Here is a tiny trained network, its code and every weight. The questions are about switching its units off for an input and a target symbol, where a switched-off unit gives its printed mean instead of its output.

import numpy as np


def w(rows, s, z=0):
    codes = np.array(rows[::2]) - 128.0
    scale = np.full(codes.shape[1], s)
    scale[-1] = z or s
    return codes * scale


def f(y):
    return y / 2 * (1 + np.tanh(0.7978845608 * (y + 0.044715 * y**3)))


def softmax(a):
    e = np.exp(a - a.max(-1, keepdims=True))
    return e / e.sum(-1, keepdims=True)


def log_softmax(a):
    a = a - a.max(-1, keepdims=True)
    return a - np.log(np.exp(a).sum(-1, keepdims=True))


def net(x, mask):
    ids = ['βηπστφψ'.index(c) for c in x.split()]
    T = len(ids)
    res = E[ids] + P[:T]
    r = res
    for j in range(2):
        rows = slice(3 * j, 3 * j + 3)
        q, k, v = (r @ M[0][rows].T for M in (Q, K, V))
        z = softmax(np.where(np.tri(T) > 0, q @ k.T / 3**0.5, -1e9)) @ v
        o = O[0][rows]
        res = res + np.where(mask[j], z, o[:, -1]) @ o[:, :-1]
    y = f(res @ A[0][:, :-1].T + A[0][:, -1])
    res = res + np.where(mask[2:10], y, B[0][:, -1]) @ B[0][:, :-1]
    return log_softmax(res[-1] @ U[:, :-1].T + U[:, -1])


Q, K, V, O, A, B = {}, {}, {}, {}, {}, {}
E = w([
[208,66,175,35],'β',
[125,203,140,129],'η',
[16,93,126,174],'π',
[165,85,155,82],'σ',
[38,101,14,150],'τ',
[233,148,88,56],'φ',
[23,144,8,127],'ψ',
],0.014)
P = w([
[4,89,177,145],'0',
[75,198,254,23],'1',
[180,117,49,166],'2',
[58,176,198,167],'3',
[99,147,215,68],'4',
[139,44,79,180],'5',
[49,165,207,192],'6',
[188,184,208,26],'7',
],0.0092)
Q[0] = w([
[212,148,113,49],'H0',
[191,122,135,219],'H0',
[85,170,155,113],'H0',
[169,146,56,2],'H1',
[49,218,150,104],'H1',
[134,45,107,126],'H1',
],0.0087)
K[0] = w([
[131,109,119,127],'H0',
[101,226,212,1],'H0',
[74,91,133,158],'H0',
[193,196,103,42],'H1',
[70,177,51,121],'H1',
[114,207,212,202],'H1',
],0.009)
V[0] = w([
[160,176,172,187],'H0',
[121,44,64,252],'H0',
[155,106,30,108],'H0',
[76,79,101,109],'H1',
[147,167,174,116],'H1',
[166,119,125,102],'H1',
],0.013)
O[0] = w([
[163,187,221,187,40],'H0',
[2,89,176,182,231],'H0',
[159,63,88,110,100],'H0',
[139,209,151,43,255],'H1',
[176,127,216,161,69],'H1',
[88,101,173,100,51],'H1',
],0.0093,0.0077)
A[0] = w([
[169,103,116,146,191],'N0',
[109,163,116,129,51],'N1',
[115,133,64,90,144],'N2',
[110,139,123,79,37],'N3',
[153,83,98,92,252],'N4',
[82,2,127,144,55],'N5',
[131,134,106,139,244],'N6',
[141,110,102,131,234],'N7',
],0.019,0.004)
B[0] = w([
[87,94,189,114,137],'N0',
[158,105,142,191,187],'N1',
[160,154,179,135,253],'N2',
[210,48,54,212,198],'N3',
[108,189,97,145,176],'N4',
[198,89,174,95,242],'N5',
[143,254,147,92,156],'N6',
[96,185,185,104,148],'N7',
],0.0083,0.015)
U = w([
[119,120,71,88,20],'β',
[133,197,218,185,88],'η',
[2,91,218,176,144],'π',
[59,142,105,71,174],'σ',
[136,39,108,170,5],'τ',
[70,189,113,13,232],'φ',
[138,87,97,193,78],'ψ',
],0.008,0.003)

Each question gives the input, a string of symbols that net reads in full, and the target symbol t.
The units are the heads (3 rows each of Q, K, V and O) and the neurons (one row each of A and B). Each row of codes is followed by its name. A weight is (code - 128) times the scale printed after its matrix; where a second scale follows, it is the last column's (O, A, B and U).
mask holds one flag per unit, heads first, then neurons. A switched-off unit (its flag False) gives its mean, the last column of its rows in O or B, instead of its output. The means were averaged over made-up inputs and are rounded, as every weight is.
A unit's drop is (log p(t) with every unit on - log p(t) with that unit switched off) / (log p(t) with every unit on - log p(t) with every unit switched off).
The circuit of an input: a set's keep is (log p(t) with only the set's units on - log p(t) with every unit switched off) / (log p(t) with every unit on - log p(t) with every unit switched off). Starting from all 10 units, units are removed one at a time, each time the one whose removal leaves the highest keep (on an exact tie, the one counted first), for as long as the keep stays at least 0.8.
units of the circuit, in order: the units of the circuit, biggest drop first
unit that matters most: the unit with the biggest drop
top k neurons: the k neurons with the biggest drops, biggest first
heads that matter: for each layer, one digit per head in row order, 1 if its drop is at least 0.15 and else 0, layers parted by /
input τ π π τ σ β, target φ: unit that matters most => N3
input η η π, target φ: units of the circuit, in order => [N3, H0, N5]
input π ψ ψ τ η π φ σ, target π: units of the circuit, in order => [H1, H0]
input η φ φ β ψ τ ψ ψ, target τ: units of the circuit, in order => [N5, H0]
input η β ψ π σ τ π ψ, target τ: top 2 neurons => [N5, N3]
input ψ η σ, target φ: units of the circuit, in order => [N3, N1]
input π π τ, target φ: top 2 neurons => [N6, N3]
input π η τ, target φ: units of the circuit, in order => [N3, N6]
input ψ π π π β η π σ, target π: units of the circuit, in order => [H1, H0, N2]
input τ η σ τ β ψ, target φ: top 2 neurons => [N3, N1]
input π τ τ τ φ, target τ: units of the circuit, in order => [H0, H1]
input π ψ η, target φ: units of the circuit, in order => [N3, H0, N6]
input φ π β, target φ: units of the circuit, in order => [H0, N4, N7]
input ψ φ π η β, target π: units of the circuit, in order => [H1]
input π σ π η ψ, target π: heads that matter => 10
input π π π π φ, target π: heads that matter => 11
input π φ τ η η π τ η, target π: heads that matter => 10
input π φ π, target η: heads that matter => 11
input τ η τ π τ τ η φ, target τ: heads that matter => 11
input π σ π π τ, target π: units of the circuit, in order => [H0]
input η π π φ β ψ, target φ: units of the circuit, in order => [N6, N7]
input π η π π σ τ π β, target τ: heads that matter => 10
input η φ φ, target η: top 3 neurons => [N0, N7, N2]
input φ β τ ψ σ, target τ: top 2 neurons => [N5, N6]
input π ψ τ π π π η φ, target π: heads that matter => 01
